[128 = 0]

q773_q507: [162  91 164 144 161  84 154 106  91  88 131 181 161 102 166 123 147 134
 128 143 219 161 111  93 110 132 106 112]
q773_q507: [118 153 147 154 112 111 128 125 106 127 114 119 133 121 124 130 131 124
 125 152 137 139 166 125 141  95 122 100]
q773_q507: [147  96 138 102  76 132  95 135 139 198 184 172 105 139 104 137 128  88
 122  97 123 111 162 157 159 171 151 111]
q837_q387: [ 91 142 102 134 137  90 133 147 107  95 136 113 157 111 162 122 197  92
 144 128 176 128 119 115  94  91 100 137]
q837_q387: [132 102 130 132 126 124 133 133 118 127 136 154 127 128 139 130 141 133
 127 130 143 148 116 123 120 142 129 131]
q134_q111: [ 79 181  84 173  96  90  55  83 129 144 161  83 163 121 135  95 177 132
  89  69  73  96 239 185 138 133 132 195]
q773_q507: [205  87 156 120 174 115 117  69 133 127 136 173 136 114 135 118  61 186
 113  93 145 149 118 131 135 199 152 171]
q134_q111: [ 90  87  89 189 149 168 161 112 115  84 129  97 166 131 149 120 148 185
  86 111  80  67  85 139 135 189  94 143]
q837_q387: [182 155 137  49 141 150 114  94 193 155 161 130 105 159 104 121  82 115
 122  85 112  73 101 115 115 152 125 174]
q993_q386: [164 121 157 109  87  81  90 116 123 158 126 136  91 121 109 142 106 130
 152 111 143 178 199 138 134 124 150 135]
q837_q387: [138 179 134 116 163 153 101 111 162 159 135 153 154 122 113  97  95 100
 109 139 110 112 146 153 160 114 172 114]
q134_q111: [182  47 184 154 146 122 182  65 110  63 116 165 149 124 146 128 127 189
 105 139 176 112 114  81 124 175  70  92]
q837_q387: [170 150 146 111 188 174 108  77 180 153 147 182 166 127 114  85  74 125
  86 126 105  90 127 151 167 159 171 120]
q134_q111: [129 171 106 108 171  86  88 119 141 122 128 105 159  92 138 106 128  97
 151 102 154 129 156 150 123  98 150 157]
q134_q111: [123 104 143 170 114 125 139 144  86 137 118 131 130 112 124 145 110 139
 128 147 134 144 140 140 162 138 135  85]
q993_q386: [125 127 108 137 122  87  64 137 112 177 158 153 143  94 133 117 132 100
 136  95 138 167 187 185 153 143 187 149]
q837_q387: [145 130 149 144  98 113 115 124 104 159 131 117 109 124 108 147  85 142
 126 119 120 135 162 142 158 142 138 121]
q773_q507: [143 118 119  75 113 177 135 168 157 176 147 140  78 162 103 151  90 113
 138 119  96 120  63 127 126 155 149 141]
q993_q386: [137  63 131 117 131 169 132 157 139 161 148 202 129 125 122 126 132 100
 128 145 133 138 104 148 158 166 167  73]
q773_q507: [102 131 114 132 144 159 148 138 146  96  92 115 130 136 130 119 146 140
 131 160 102 133 112 118 115 102 125 114]
q993_q386: [115 132 117 132 116 130 147 121 121 115 154 123 130 153 146 131 159 137
 104 113 128 100  92 104  97 143  87 166]
q837_q387: [148 126 119 114 127  87 101  99 127 133 169 127 139 122 143 122 139 125
 122  72 150 109 141 134 112 159 115 184]
q993_q386: [113  75 111 188 101  62 132 157  38 111 120 123 108 110 170 164 145 193
 144 111 158 230 116 127  96 160 126 192]
q993_q386: [162 153 164 107 137 137 171  89 143  88 107 111 107 163 126 134 103 170
 115 142 132 111  89  65  89 114  74 151]
q773_q507: [119 103 139 152  99 142 112 123 131 146 120 141 129 121 107 123 132 126
 121 142 100 128 191 158 170 134 148  74]
q134_q111: [154  89 163 159 130 116 151  92 103 102 126 143 146 118 135 130 121 159
 110 132 156 115 139 112 142 156  98  99]
q773_q507: [157 180 156 113 105 123  86  77 159 166 143 150 112 153 107 108 102 139
  97 116  95 139 193 135 132 123 149 165]
q993_q386: [138  66 146 142  93 112 133 152  98 132 106 143  95 117 121 155 124 147
 156 143 142 186 151 131 139 139 140  94]
q134_q111: [124 116  96 100 182 140 135 158 145 111 117 121 142 107 139 123 124 108
 159 125 143 126  72 134 118 126 146 131]
q993_q386: [ 68  58  90 197  89 121 169 161  57 100 164 133 144 138 177 150 216 153
 101 116 141 123  75 117 101 180  74 148]
q773_q507: [178 206 204 141  95  55 113  98  72 171 150 145 115 127 122 147  73 119
 113 136 192 166 177 101 138  92 120 138]
q993_q386: [165 111 160  78  89 135 108 124 164 169 139 158  90 143  92 134 114  97
 144 126 126 128 170 131 144 128 144  93]
q993_q386: [139 204 142 139 146  83  95  73 132 113 115  83 155 109 125 106 108 134
 119 112 132 111 199 133 133  89 120 154]
q134_q111: [ 98 223 110 105  92 122  88 136 153 162 127 100  92 163 114 121 137 114
 125 128  78 159 165 131  98  70 147 192]
q773_q507: [185 145 209 115 138 113 137  63 144 111 123 238 133 151 143  95 142 142
  95 184 181 197 157  71  96  94 127 119]
q134_q111: [128 214 135  86 104 138 114 134 156 168 144 115  96 167 107 130 111  96
 121 130 106 118 124 112 109  85 128 162]
q837_q387: [104 119 117 152 103 149  88 159 127 177 110 176 103 131 116 121 123 143
 126 159  73 224 175 175 151 126 213 125]
q837_q387: [154 134 163 116  74 102 142 146  94 156 133  93  79 138 102 177  84 123
 150 120 150 122 129 107 137 123  99 114]
q134_q111: [140 176 169 190 128  74 113 108  62 148 130 102 164  83 121 137  75 120
 116 132 168 116 192 148 190 111 129  85]
q837_q387: [ 77 137 127 167 118 167 142 185 114 133  71 136 117 125 115 131 133 125
 141 211  94 191 141 141 153  71 170  55]
[150  89 144 147 125 156 140 105 131 125 112 132 116 135 112 134  88 181
 112 128  92 124 130 134 151 172 132 117]	q837_q387
[201 161 194 132 172  95 120  45 132 109 108 158 150 112 128 104  66 168
 107 138 164 150 171 107 137 119 132 133]	q993_q386
[117 144 112 117 150 151 137 146 143 122 111 110 127 129 124 127 115 124
 138 139 112 122  98 128 126 114 137 127]	q993_q386
[112  50 139 152  65 118 121 167 102 145 106 131 103 105 103 155 151 112
 166 148 130 160 201 158 173 128 144  34]	q993_q386
[125  70 129 142  86 107 130 161  92 136 121 136  93 124 130 158 139 145
 153 128 138 184 137 132 125 145 135 122]	q993_q386
[127 151 120 147 109 130  92  99 140 145 109  69 114 126  96 128  81 167
 120  99  58 109 195 167 162 142 145 149]	q837_q387
[ 84 141  80 166 156 123 121 145 102 121 148 118 169 111 161 115 157 126
 111 112 125 121  98 151 123 142 135 166]	q993_q386
[ 74 196  90 154  89 111 105 167  98 159 127  17 116 119 105 156 107 107
 143 101  85  85 158 163 156  99 121 140]	q773_q507
[154 108 138 143 104  43 118 103  71 127 180 114 142 106 154 149 141 126
 128  64 200 108 145 120 117 167  81 170]	q837_q387
[127 204 131 129 161 125 109 100 145 132 129  85 168 109 113 107  98  96
 117 120 124  61 160 144 160  95 126 112]	q837_q387
[ 89 168 104 185 128 122 119 103 109 107 115  80 150 129 140 116 137 173
  96 119  83 118 155 142 127 125 116 171]	q134_q111
[139 113 137 123 147  91 149 130  99 108 165 162 161 114 166 127 170  93
 128 121 214 117  87  98 102 131  93 127]	q837_q387
[114 109 116 130 129 157 141 189 110 162 132 130 121 117 115 150 102  96
 147 143 128 123  84 148 162 137 154  81]	q134_q111
[102 160  94 169 134  86  67  91 121 130 136  86 168  95 136 101 139 141
 113  81  99 116 215 183 149 135 148 174]	q837_q387
[145 133 115  78 129 141 130 109 173 115 134  96 106 153 119 129 124 136
 134  93 106  85 104 110  97 140 101 173]	q837_q387
[141 113 177 142 145 171 193 105 142  66  60 105 132 131 105 131 105 156
 130 195 125  91 124  86 149  94  83  26]	q993_q386
[122 135 103 111 105  83 119 167  89 162 188  97 124 117 140 160 136  75
 148  72 176  91  93 133 121 147 104 161]	q773_q507
[110 162 144 155 144 149 145 112 138  89  67 116 133 134 124 111 127 162
 120 186  99 157 152 112 125  75 129 103]	q773_q507
[127 189 135  98 104 123 132 153 125 159 146 116  96 156 121 146 116  98
 132 132 136 130  98 103 105  93 117 155]	q773_q507

q514_q535: [105 194  75  91 104  59  50 114 129 146 162  72 214 119  86 109 189 118
 134 134  86 188 115 129  77  98 136 141]
q664_q485: [ 82 151 126 128 134  95 142  87 113 149  92  94 176 133 125  84  94 131
 144 173 113 152  99 143  63 132 129 180]
q514_q535: [113 155 138 141  87 105 116  72 156 149 147 113  99  95  98  92 133 177
 146 120 100 104 154 125 136 128 165 113]
q727_q942: [ 84 164 114 179 120  92  93 101 107 155 143 148 117 120 126  93 100 164
 148 155 132 176 128 113  90  97 120 121]
q514_q535: [ 96 143 118 138 112 133 112 108 156 138 142 134  91 108 114 109 116 146
 138  98 133 100 144 121 152 112 137 141]
q664_q485: [163 135 132 106 140 154 138 125 128 148 145  99 164 126 126 124 115 140
 125 102 121 134 121 152 143 130 126 128]
q455_q409: [157 139 140 195  75 118 151 153  77 113 102 145 110  91 148 171  78 170
  99 114 193 167  72 124 126 103 140 146]
q455_q409: [ 91  93 124  80 145  78 131 114 167 110 107 114 127 155 101 121 198  83
 129 180  66 106 158 105  82 158 143 140]
q727_q942: [201  83 137 122  81 160 161 116  96 103  96 193  72 116 106 177 183  66
 100 207 121 184 125  64  97 122 137  65]
q455_q409: [124 101 123 121 169  33 102 100 136 109 171  97 146 159 150 135 187 147
 137 173 118 150 161 104 112 176 134 119]
q455_q409: [158  55 118  67 181 152 163 196 161 108 123 128 127 161 120 184 165  74
  84 101 110 120 135 118 134 131 115 160]
q664_q485: [ 75 103  97 122 163  74 122 198 124 104  95 130 153 162 131 160 142  87
 100 142 128 160 100 116  67 109 107 196]
q514_q535: [129 132 109 114 151  93  91 139 111 123 147 125 167 155 132 132 173 104
 133 166 111 171 134 118  96 131 111 102]
q514_q535: [166 140 146 155  80 143 145  43  94  98 121 123 110  94 174 133 107 136
 147 155 210 113 109 116 180 173 143 121]
q664_q485: [104 135 116 109 139 181 122 168 134 135 107 154 131 141 114 118 119  80
 130 114 113 112 125 140 124 100 103 128]
q727_q942: [109 135 158 158 116  89 154 135 102  89  81  95 159 130 176 136  96 148
 133 132 173  83  90 163 134 175 140 167]
q455_q409: [150 154 148 172  96 152 134 163  99 125 118 140 125 106 145 141  86 163
 122  90 161 117 102 155 156 115 131 111]
q514_q535: [102 138  84 125 114  35  77 154 134 146 151 129 139 127  68 140 194 132
 103 158  63 224 131  84  34  71 140 131]
q727_q942: [157  78 152 104 162 116 147  66 178 136 179 113  83 136 125 116 164 163
 140 135  96  93 197 107 166 178 151  94]
q455_q409: [ 71 117 140 139 157   1 116 180 156 106 129  70 164 155 134 136 156 184
 119 110  92  94 136 154  96 160 154 172]
q727_q942: [144 110 147 137 172  76 121 138 124 101 162  92 158 156 181 145 142 167
 136 119 153 104 143 148 164 187 127 118]
q727_q942: [147 100 157 197 109  67 140 122  59  82  95 180  96 142 172 162 149 128
 127 237 161 180 118  85  81 161 129  70]
q664_q485: [ 99 139 130 146 111  83 128 149 108 124  91 128 147 132 117 127 131 127
 122 163 106 152 104 130  66 118 135 140]
q727_q942: [100 155 104 103 169 139  74 111 139 180 170 145 151 157  95  68 154 109
 162 162  54 166 173 125  87 100  98  68]
q727_q942: [167 159 134 104  95 133 122  57 100 139 126 106 172 116 117 101 157 109
 151 191 104 159 123 128 104 149 139  81]
q455_q409: [ 73 165 134 140 107 117 104 136 167 141 133 113 116 111 107  91 114 167
 145  74 103  61 147 158 151 117 148 136]
q514_q535: [110 174 119 132  74 116  97  81 144 133 142 109 119  90 107 103 137 149
 146 109 130 105 133 127 150 122 155 127]
q455_q409: [135 142 126 173  87 117 128 121 112 124 131 139  97  94 133 145 100 166
 116 109 172 148 107 114 141 107 141 143]
q664_q485: [193 132 176 167  82 103 143 161 119 122 142 119 115 100 122 158 140 208
 109  93 110 112 133 149 153 140 171  64]
q664_q485: [137 145 137 126 102 191 123 126 130 135 119 163 101 116 113 112 127 104
 141 123 117  99 141 132 152 116 125  79]
q727_q942: [172  84 144  68 136 168 170 106 183 124 139 101 105 121 109 141 155 118
 115  91 105  68 158 129 181 160 152 136]
q455_q409: [145 102  87 132  71 160 144  60 139 128 131 175  27  73  95 159 127 100
 100 139 180 184 119  39 135  79 141 172]
q455_q409: [110 145 144 107 136 176 141 174 135 141  91 125 160 141 115 104 106 105
 134 103  89  81 120 178 123 121 119 124]
q664_q485: [110 101 115 111 147 125 146 113 133 108 109 122 125 139 145 140 124  94
 123 143 158 124 117 112 127 144 119 181]
q514_q535: [ 69 117  80 131 160 110  82 181 154 134 151 169  93 147 106 138 144 105
 115 108 119 157 147  93 106  72 101 153]
q664_q485: [110 169 111 114 148 151  94 162 124 173 142 127 178 141 100  92 117 123
 138 112  78 157 126 158  95  84 104 109]
q514_q535: [112  89 154 160 137 158 178 116 161 145 121 159  39 115 125 119  70 172
 122  99 136  88 150 117 154 121 139 150]
q664_q485: [124 156 113  96 124 132 137  94  96 151  93  99 203 132 113  99 119  86
 136 185 105 184  86 139  57 119 117 155]
q514_q535: [173 108 160 144  97 106 180 110 109 131 101 117 122 109 117 145 122 161
 106 159 113 158 107 122  92 138 161 125]
q727_q942: [126 117 138 161 140  82 131 116 138 116 159 102 112 121 161 141 107 195
 127  94 170 109 135 130 167 153 142 155]
[ 99 110 142 141 157 117 158  64 177 182 159 110  81 117 107  78  77 206
 140 108  98 116 165 124 127 125 148 162]	q514_q535
[ 59 122 152 196 131  70 136  84 126 134 111 154  71 131 142  87  91 180
 155 180 128 118 149 110  93 142 139 130]	q727_q942
[113 105 123 114  98 113 127 119 174 108 127 140  65 111  97 142 174 116
 117 118 111  88 158  94 145 129 157 133]	q455_q409
[126 122 148 122 119 121 129 154 142 109 114 129 122 135 123 133 157 123
 129 123 102  80 144 141 138 148 142 100]	q455_q409
[103 158 124 129 154 109  96  96 130 151 160 105 161 140 138  84 120 152
 161 135 116 128 146 146 127 139 118 115]	q455_q409
[105 101 125 144 110 137 125 118 140  89 113 180  49 125 139 145 148  93
 132 146 162  91 150  86 157 138 128 118]	q664_q485
[135 158 159 129  78 140 136 106 146 136 117 108 122  97 105 102 128 159
 141 105  98  69 137 157 152 141 165 100]	q514_q535
[ 81 175 147 103  98 144 150  55 142 154  79  80 168 111 107  51  94 124
 167 147  91  71 115 172 107 150 151 159]	q727_q942
[116 151 117 132 113  77  91  77 135 142 162 112 130 118 110 103 160 154
 146 155 104 153 150 109 109 130 145 106]	q514_q535
[171 101 161 109 167 182 183 111 169 140 160  76 125 119 160 128  67 188
 126  32 163  46 140 176 230 171 139 168]	q664_q485
[ 95 125  83 123 189  99 104  52 135 156 185 102 140 141 154 100  98 145
 148 141 172 184 136 100 127 128 100 193]	q514_q535
[147 132 137 152 134  83 117 115 105 111 151 106 149 132 165 140 132 164
 134 138 159 140 125 132 142 160 132 117]	q727_q942
[ 83 116 172 181  90  91 169 115 133 100  70 137  73 111 141 120  96 165
 134 144 141  62 124 132 124 158 164 149]	q664_q485
[199  62 107 119 135 163 152 165 144 103 164 157  62 113 134 217 142 119
  72  70 188 154 129  78 189 107 125 152]	q455_q409
[156 153 177 127  85 203 190  65 139 134  99  83 127  82 147  97  51 167
 148  72 167  28 108 185 211 170 160 154]	q514_q535
[143 123 145 164 106 116 137  37 117 120 145 136  79 106 156 115 116 162
 152 166 172 125 145  98 158 164 145 107]	q514_q535
[153 104 152 105 115 174 193  89 129 109  83 108 124 115 147 135 100 104
 125 131 162  82 104 139 158 168 141 169]	q664_q485
[151 106 107 114 137 130 108 183 127 105 143 152 120 140 126 176 172  93
 103 116 134 150 132 105 136 111 114 112]	q664_q485
[128 116 140 107 105 182 173 130 120 107  60 142 123 124 127 134 114  67
 122 146 138  93  99 135 124 137 127 150]	q664_q485
[167 132 127 122 122 142 115 144 125 132 154 132 132 123 120 143 149 133
 121 112 120 142 136 128 144 119 128  89]	q664_q485

q483-q395: [ 28 116 190 113  82 131 183 132 121 124 130 124 185  76 117 120  72 116
 202 115 106 150  92 175  64 171 151 183]
q33-q540: [156 138 132 140 176  45 109 117 148  94  35  62 117 175 182 180 149 118
  89 107 156 200 123 134 191 156 183  92]
q33-q540: [132 137 125 138 141 131 132 154 135 114  99 155 123 156 163 144 125 126
 125 102 145 172 123 111 192 169 127 116]
q988-q266: [138 123 130 158 135  92 106 119 130 140 120  74 124 177 128 150 121 100
 127 163 141 124 139 130  98 167 134 117]
q102-q216: [ 95 163 116 174 139 138 123 133 178 136 114 136 127 168 174 152 121 122
 161 133 137 156 129 118 157 166 111  94]
q483-q395: [ 33 194 157 147 123  88 180 153 116 106  85 106 213  45 103 119  91 107
 180 137  63 140 123 191  67 138 187 180]
q33-q540: [127  69 178  75  98 197  76 155 130 120 183 172 111  46  85 138 170 214
 158  80 109 127 112  66 121  65  89 166]
q483-q395: [123  88 186 111 115 127 118 206 111  92 101 167 163  76 118 145 116 192
 129  79 138 171 113 119 148 155 161 186]
q33-q540: [ 43 197 112 114 121 160 230 113 119 118 107 179 147 121 168 101  90  53
 184  92  92 179  96 152 183 171 118 122]
q102-q216: [171 127 116  88 155  94 150 106  92 100  82 111 100 153 148 131 146  88
  82  94 136 171 116 124 197 134 150 111]
q102-q216: [139 171 126  77 152 107 149 152  71  80  90 141 152  20  80 105 165 138
  96  92  62 134 132 135 150  47 173 167]
q614-q101: [167  72 124  99 109 163 105  91 121 154 185 126  79 161 116 121 142 125
 119 134 152  98 124  97 116 114  81 114]
q614-q101: [189 153  59 100 161 116 171  80 123 118 100 152  98 150 170  88 148 114
  44 111 152 120 131 156 208  70 144  77]
q102-q216: [ 67 202 121 115 138 141 171 131 121 106 106 151 153  60 122 116 137 106
 167 103  61 153 119 135 149  97 135 137]
q33-q540: [177 143 100 124 172  62 141  99 125 105  57  88 110 176 174 139 142 100
  63 116 157 164 128 150 192 133 173  88]
q988-q266: [151 113 128 143 125 118 115 141 104 140 139 112 122 167 111 133 115 101
 121 154 138 115 140 117 109 171 120 135]
q988-q266: [122 128 132 135 128 123 123 128 140 128 124 122 134 125 133 133 127 139
 131 130 131 129 128 134 121 125 134 127]
q102-q216: [162 163 104 166 155 127  87 186 136 119 117 157 140 107 113 133 152 174
 100 141 118 108 164 107 146  99 134 129]
q614-q101: [181 147  78 129 161 140 112 110 147 128 120 148  82 167 162 130 166 132
  86 118 146 132 140  99 203  96 106  74]
q483-q395: [119 129 149 105 118 134 163 190  92  96 107 189 174  57 109 103 107 164
 116  91 115 140 121 149 146 124 164 183]
q33-q540: [ 85 172 111 113 128 156 200 125 119 115 108 181 133 130 165 108 106  81
 154  91 112 172 105 136 196 160 118 118]
q988-q266: [ 93 169 110 136 135 138 150 100 148 134 124 126 122 139 151 128 129  95
 157 128 110 142 122 130 143 130 113 102]
q102-q216: [186  53 133  87 106 123 129  98  81 143 163 109  98 162 103 107 119 109
  85 139 164  94 123 132 101 135 120 139]
q614-q101: [210 148  44  96 164 104 181  70 126 119  96 157 106 141 174  67 145 135
   9 117 167  95 136 186 202  39 164  74]
q614-q101: [131 173 112 179 160 107 100 171 170 114  88 140 154 112 148 145 141 179
 112 134 128 133 152 133 150 109 156 116]
q988-q266: [152 111 137  93 137 109 123 116 124 106 107 118 124  93 127 127 153 160
  94 100 131 138 120 136 144  78 156 132]
q483-q395: [ 81  67 177 108  83 156 133 103 153 145 163 123 129 129 139 135 102 145
 178 115 152 139  94 135  87 153 110 142]
q483-q395: [206 139  92 123 161 123 116 165  86 110 108 160 102 154 123 124 151 118
  65 117 136 133 151  93 202 131 126 119]
q614-q101: [142 118 114  96 121 171 139 109 104 136 160 155  86 153 127 118 139  90
 136 111 124 134 118  89 165 136  80 115]
q988-q266: [121 155 110 106 141 130 152  95 126 120 115 125 111 124 143 122 145 100
 128 110 110 146 118 127 162 105 125 106]
q102-q216: [110 117 124  75 112 137 194  61  91 134 136 115  98 164 144 108 110  39
 143 108 126 153  94 139 148 160 109 114]
q33-q540: [156 103 144  91 140 124 104 126 130 103 108 126 105 108 136 147 165 163
 106  84 135 162 115 103 173  95 137 124]
q614-q101: [168 116  98 107 131 121 151  98 123 131 131 139 122 127 136  91 128 142
  71 131 152  94 131 163 134  80 144 115]
q988-q266: [ 50 166 144 150 119 141 114 103 180 142 146  98 147  84 121 143 138 140
 200 146  84 120 124 133  68  92 116 123]
q33-q540: [179  52 170  88 119 140  41 138 133 121 162 112 102  73  82 152 186 222
 107 109 134 108 130  81  99  49 120 151]
q483-q395: [191 117 107  90 133 153 157 185  65 101 121 217 126 107 115  89 126 143
  65  87 139 129 134 115 205 123 133 155]
q988-q266: [133 145 109  83 144 139 170 107 135  99  96 171 118  96 167 108 148 146
  99  70 129 163 106 141 210  77 144 108]
q102-q216: [193  94 107 108 132 122 129 111  91 135 137 124  90 184 128 117 130  95
  79 132 160 117 132 116 154 146 116 113]
q614-q101: [126 126 142 137 147  51 123  86 146 118  75  39 135 152 152 156 129 111
 111 140 143 151 122 167 106 136 179 110]
q483-q395: [103 167 142 168 152  77 100 140 140 118  86  64 146 134 124 170 136 107
 152 150 102 153 140 126 106 155 154 127]
[132 128 119 133 120 145 127 132 122 140 152 141 127 129 114 116 124 126
 130 142 125 104 136 124 113 125 112 132]	q102-q216
[143 119 120 110 123 147 132 127 117 129 144 151 119 118 120 112 134 136
 116 120 129 115 128 122 137 107 117 130]	q33-q540
[ 87 176 124  97 137  93 219 109  84  98  70 123 154 112 145 106 100  51
 131  99  97 175 103 176 163 157 171 139]	q614-q101
[133 156 123 181 153 136  65 173 175 126 118 137 124 137 140 169 157 173
 141 135 127 141 151  84 153 129 113 109]	q614-q101
[137  87 172 116 124 142  67 159 146 113 132 128 117  99 117 167 161 193
 142  97 132 154 121  80 136 113 120 144]	q33-q540
[212  85 125 155 150  70  52 131 136 135 119  64 113 165 112 153 153 168
  60 170 170  91 160 126  92 109 155 117]	q33-q540
[148 120 110 112 121 148 144 123 117 133 147 160 123 119 124  99 126 137
 105 125 136 103 130 136 135 102 121 129]	q614-q101
[102 167  95 144 131 159 162 105 138 146 138 149 106 185 163 123 113  63
 160 132 125 145 122 115 168 173  86  90]	q102-q216
[181  67 138  96 119 109 121 110  96 130 137 105 107 151 114 121 127 125
  85 129 160 114 124 132 116 130 137 136]	q102-q216
[143 150  97 125 124 162 140 139  95 140 164 165 123 115  93  95 129 107
 123 145 102  86 146 115 122 109 100 136]	q102-q216
[130 155  98 108 113 186 155 124  40 155 196 150  89 161  66 100 123   4
 167 155  70  99 139  69 121 174  47 140]	q988-q266
[131  97 125  87  88 185 168 132  85 142 188 192 131  95  92  73 104 128
 128 122 124  83 120 135 107 111 100 163]	q614-q101
[169 177 107  80 160 112 142 166  55  81  97 157 145  22  66  95 173 138
  74  99  59 116 147 124 160  36 166 167]	q102-q216
[133 116 147 175 133 113  79 169 152 132 119 111 136 159 133 166 123 153
 138 147 149 138 142 108 115 174 130 131]	q33-q540
[159  82 149 114 112 139 113 175 110 119 140 167 144  95 105 117 121 188
 100 114 149 111 132 127 121 118 140 167]	q988-q266
[124  83 168 132 118 131  82 141 165 126 131 117 126 123 138 162 138 187
 143 113 153 147 118 110 118 130 128 133]	q483-q395
[140 113 140 105 120 136 152 166  86 110 119 167 137 117 119 116 112 124
 116 100 131 147 120 123 159 158 136 159]	q483-q395
[199  85 131 144 143 117  62 166 137 124 123 130 106 159 130 155 151 182
  81 128 171 127 147  92 153 132 128 122]	q33-q540
[165 146  92 139 151 134 116 131 148 126 120 154 114 136 148 121 149 155
  90 126 142 117 144 122 170  92 126  99]	q614-q101
[111 104 161  83 115 122 109  88 127 123 146  82 126  59  89 131 160 153
 144 120  95 113 114 132  70  53 137 147]	q33-q540
[115 121 143  80 123 113 135  74 119 121 132  83 125  72 102 118 153 128
 130 119  97 117 113 148  89  56 145 135]	q33-q540
[191 132  69 130 137 169 127 145 142 136 156 212 121 108 133  78 143 197
  58 130 154  66 154 135 164  47 117 111]	q614-q101
